[128 = 0]

[102  93 164 140 120 109 111 146 138 139  84 105 110 161 112 160 224 101
 136  61 105 109 120 138 190  78]  J660 > j62
[ 92 132 152 141 114 148 112 133 132 139 138 109 113 160 123 133 178 133
 150  86 108  82 110 161 134 137]  J660 > j613
[ 96 161 168 109 142 124 127 154 119 139  90 169  97 153 112 142 128 166
 103  51  78 123 110 115 164 142]  j39 > J504
[131 117 165 130 132 113 111 127 130 127 111 161 102 155 107 136 218 123
 103  62 101 145 124 122 186 140]  j39 > J504
[ 78 123 153 124 132 140 112 137 137 150 125 126 121 141 128 125 167 125
 150  76 100  83 114 140 168 149]  J660 > j613
[ 88 169 169  80 175 130 118 158 100 134 106 187 104 151  98 152 138 151
 125  46  77 113 106 126 159 154]  j39 > J504
[112 142 175 125 135 120 125 140 133 133 111 155 111 156 114 115 130 153
 106  69  80 114 134 138 145 147]  j39 > J504
[110 149 158 154 130 121 133 142 148 126 139 149 110 175 123 124 155 156
 110  67  70 127 128 119 143 147]  j39 > j538
[ 75 136 163 136 113 141 135 149 148 151 107  94 110 142 119 113 172 132
 124  74 120  71 100 140 160 113]  J660 > J565
[133 133 180 112 130 106 132 141 117 118 100 159  82 160 100 119 205 165
 101  56 109 147 123 131 132 138]  j39 > J504
[ 98 113 152 143 122 128 119 145 137 140 111 116  95 126 121 122 192 126
 135  82  80  87 120 164 157 132]  J660 > j613
[126 127 166 157 116 109 124 131 140 128  99 120  94 139 119 126 237 145
 111  56  99 150 104 112 173 110]  j39 > j906
[105 123 158 143 129 107 115 148 139 126 110 148 113 149 123 135 180 148
 117  56  74 147 119 119 163 133]  j39 > j538
[115 106 138 145 118 123 129 137 128 149 112 106 108 158 109 153 184 125
 144  86 102 106 135 156 166 114]  J660 > j613
[110  97 165 137 119 105 108 144 136 145 115 121 103 162 108 156 211 121
 140  64  84 107 123 175 181 125]  J660 > j613
[104 101 150 167 100 127 126 144 152 144 124  80 118 158  88 142 191 126
 145  75 101  99 109 159 169 100]  J660 > j62
[ 96 125 163 149 109 129 134 133 137 158 120  95  95 151 124 117 202 146
 136  69 107  94  93 158 169 124]  J660 > J565
[127 128 176 118 117 113 126 122 120 131 107 132 108 159 103 128 220 150
 112  64  95 164 109 126 155 117]  j39 > j906
[129 147 161 141 133 103 128 143 116 112 114 142 103 154 116 120 135 170
 102  85  78 119 138 149 146 141]  j39 > J504
[103 158 154 126 133 114 139 165 111 158  81 141  89 148 115 128 182 157
 125  57  67 117  83 180 160 127]  j39 > j906
[ 99 152 159 140 122 108 128 161 115 160  74 120  78 139 117 103 199 173
 110  43  67 106  85 169 174  91]  j39 > j906
[141 149 166 141 131 111 132 135 126 130  91 137  91 157 107 103 185 150
  91  76  97 147 116 134 160 100]  j39 > j906
[103 149 167 130 142 115 116 155 128 135 118 172 107 146 115 150 164 146
 117  46  79 137 128 128 165 149]  j39 > j538
[126 140 157 138 124 118 132 142 133 130 116 134  98 163 121 116 152 170
 118  71  77  96 130 165 138 135]  j39 > J504
[111 104 172 159 106 116 130 139 130 141  97  84 108 169 124 135 225 131
 125  95 112  98 105 148 178  93]  J660 > j62
[101 102 159 152 103 141 114 133 150 151 119  77 119 155 126 119 206 120
 143  78 118 100 107 143 162  97]  J660 > J565
[111 146 169 105 140 105 131 151 122 129  76 146 102 163 113 129 167 147
 109  57  84 124 119 127 166 121]  j39 > j906
[129  90 145 138 125 134 121 136 131 149 121 109 109 154 135 120 201 121
 145 103 105 117 114 179 170 138]  J660 > j613
[127 123 150 125 155 114 109 146 121 146 116 166 101 146 141 116 186 157
 110  65  86 137 123 147 158 156]  j39 > J504
[115 100 154 167 102 126 132 124 148 157 123  67  97 165 135 134 252 136
 136  83 114 115  86 177 159 107]  J660 > j62
[119 107 127 202 120 111 137 145 145 146 121  88 111 164 122 150 181 128
 139  77  98 133 120 153 172  98]  J660 > j62
[139 115 159 150 113 117 160 134 139 119 119 111 107 144 122 128 159 141
 107  90  82 120 135 163 152 118]  j39 > J504
